Below are the code and all the weights of a small trained network. Each question names an input and a class and asks about switching units off, where a switched-off unit gives its printed mean instead of its output.

import numpy as np


def w(rows, s, z=0):
    codes = np.array(rows[::2]) - 128.0
    scale = np.full(codes.shape[1], s)
    scale[-1] = z or s
    return codes * scale


def f(y):
    return np.maximum(y, 0)


def log_softmax(a):
    a = a - a.max(-1, keepdims=True)
    return a - np.log(np.exp(a).sum(-1, keepdims=True))


def net(x, mask):
    res = np.array(x, float).reshape(1, 8) / 4 @ E
    y = f(res @ A[0][:, :-1].T + A[0][:, -1])
    res = res + np.where(mask, y, B[0][:, -1]) @ B[0][:, :-1]
    return log_softmax(res[-1] @ U[:, :-1].T + U[:, -1])


A, B = {}, {}
E = w([
[113,52,194,94,124,4,129],'x0',
[123,115,124,121,126,140,133],'x1',
[32,186,70,104,103,81,141],'x2',
[120,125,138,137,120,134,129],'x3',
[199,181,152,85,59,110,233],'x4',
[121,121,130,129,122,136,131],'x5',
[112,112,137,127,116,150,132],'x6',
[135,132,122,125,134,121,128],'x7',
],0.015)
A[0] = w([
[99,58,157,142,111,4,69,142],'neuron 1',
[72,76,71,166,196,109,40,4],'neuron 2',
[113,41,169,105,153,73,135,155],'neuron 3',
[97,67,153,156,105,164,170,74],'neuron 4',
[226,49,163,152,203,162,108,35],'neuron 5',
[75,78,120,184,185,120,24,57],'neuron 6',
[139,200,32,235,150,236,97,148],'neuron 7',
[181,85,178,193,181,160,133,5],'neuron 8',
[7,171,73,116,125,83,130,42],'neuron 9',
[162,165,171,70,28,97,178,137],'neuron 10',
],0.011,0.0028)
B[0] = w([
[88,97,112,99,229,150,137,230],'neuron 1',
[185,148,112,154,71,116,207,215],'neuron 2',
[126,96,156,82,206,160,146,203],'neuron 3',
[107,116,96,131,131,114,128,142],'neuron 4',
[98,227,253,121,80,49,34,195],'neuron 5',
[230,129,53,202,78,166,179,219],'neuron 6',
[76,98,142,60,221,130,200,250],'neuron 7',
[133,175,169,70,105,86,76,173],'neuron 8',
[32,204,133,90,34,57,56,212],'neuron 9',
[184,105,67,179,113,116,169,216],'neuron 10',
],0.011,0.021)
U = w([
[71,120,126,100,250,133,165,155],'0',
[214,164,101,205,58,122,201,231],'1',
[46,209,156,126,52,75,47,5],'2',
],0.012,0.0021)

Each question gives the input, the list of numbers given to net, and the class t.
The units are the neurons (one row each of A and B). Each row of codes is followed by its name. A weight is (code - 128) times the scale printed after its matrix; where a second scale follows, it is the last column's (A, B and U).
mask holds one flag per neuron, in row order. A switched-off neuron (its flag False) gives its mean, the last column of its row in B, instead of its output. The means were averaged over made-up inputs and are rounded, as every weight is.
A unit's drop is (log p(t) with every unit on - log p(t) with that unit switched off) / (log p(t) with every unit on - log p(t) with every unit switched off).
unit that matters most: the unit with the biggest drop
top k neurons: the k neurons with the biggest drops, biggest first
drop when u is switched off: that unit's drop, to one decimal
input [4,-2,8,6,-7,-3,4,7], class 2: unit that matters most -> neuron 9
input [5,-6,-8,2,-7,-2,-7,-5], class 2: top 3 neurons -> [neuron 5; neuron 8; neuron 10]
input [-1,0,-7,3,-8,8,2,6], class 1: top 3 neurons -> [neuron 6; neuron 2; neuron 9]
input [7,-6,-7,-7,4,-4,2,-8], class 0: top 4 neurons -> [neuron 3; neuron 9; neuron 1; neuron 10]
input [-2,4,-4,3,-3,-5,-3,-5], class 2: top 3 neurons -> [neuron 5; neuron 10; neuron 8]
input [8,-4,1,7,8,-3,2,7], class 0: top 4 neurons -> [neuron 1; neuron 6; neuron 3; neuron 2]
input [-7,-4,0,8,7,-3,2,-2], class 0: top 2 neurons -> [neuron 7; neuron 6]
input [6,-4,-3,8,-7,-6,0,-7], class 1: top 2 neurons -> [neuron 6; neuron 2]
input [-1,4,1,0,2,5,-6,-1], class 1: top 4 neurons -> [neuron 7; neuron 1; neuron 9; neuron 3]
input [-6,-1,-5,-3,2,6,2,8], class 0: top 2 neurons -> [neuron 7; neuron 9]
input [3,-6,-5,5,-6,-6,-2,-7], class 1: top 2 neurons -> [neuron 6; neuron 2]
input [-3,6,-3,-5,3,-3,-8,-5], class 0: top 2 neurons -> [neuron 6; neuron 9]
input [6,8,-5,-2,-7,5,4,-3], class 1: top 3 neurons -> [neuron 6; neuron 2; neuron 7]
input [0,-3,8,-5,6,-5,4,1], class 2: unit that matters most -> neuron 9
input [2,-6,-5,4,-5,3,4,-8], class 1: top 3 neurons -> [neuron 6; neuron 9; neuron 2]
input [2,4,-5,-1,-6,1,1,8], class 1: top 3 neurons -> [neuron 6; neuron 2; neuron 9]
input [-2,4,5,8,-6,4,2,-3], class 1: top 2 neurons -> [neuron 6; neuron 2]
input [-7,-1,-5,-6,1,0,-5,7], class 0: drop when neuron 7 is switched off -> 3.7
input [1,4,1,6,-6,-3,-3,4], class 1: drop when neuron 9 is switched off -> 0.0
input [1,3,0,3,-2,-3,-5,-4], class 1: unit that matters most -> neuron 7
input [-6,3,-2,6,4,1,0,3], class 0: drop when neuron 7 is switched off -> 0.3
input [5,-2,-8,-1,5,7,-8,3], class 2: drop when neuron 5 is switched off -> 1.0
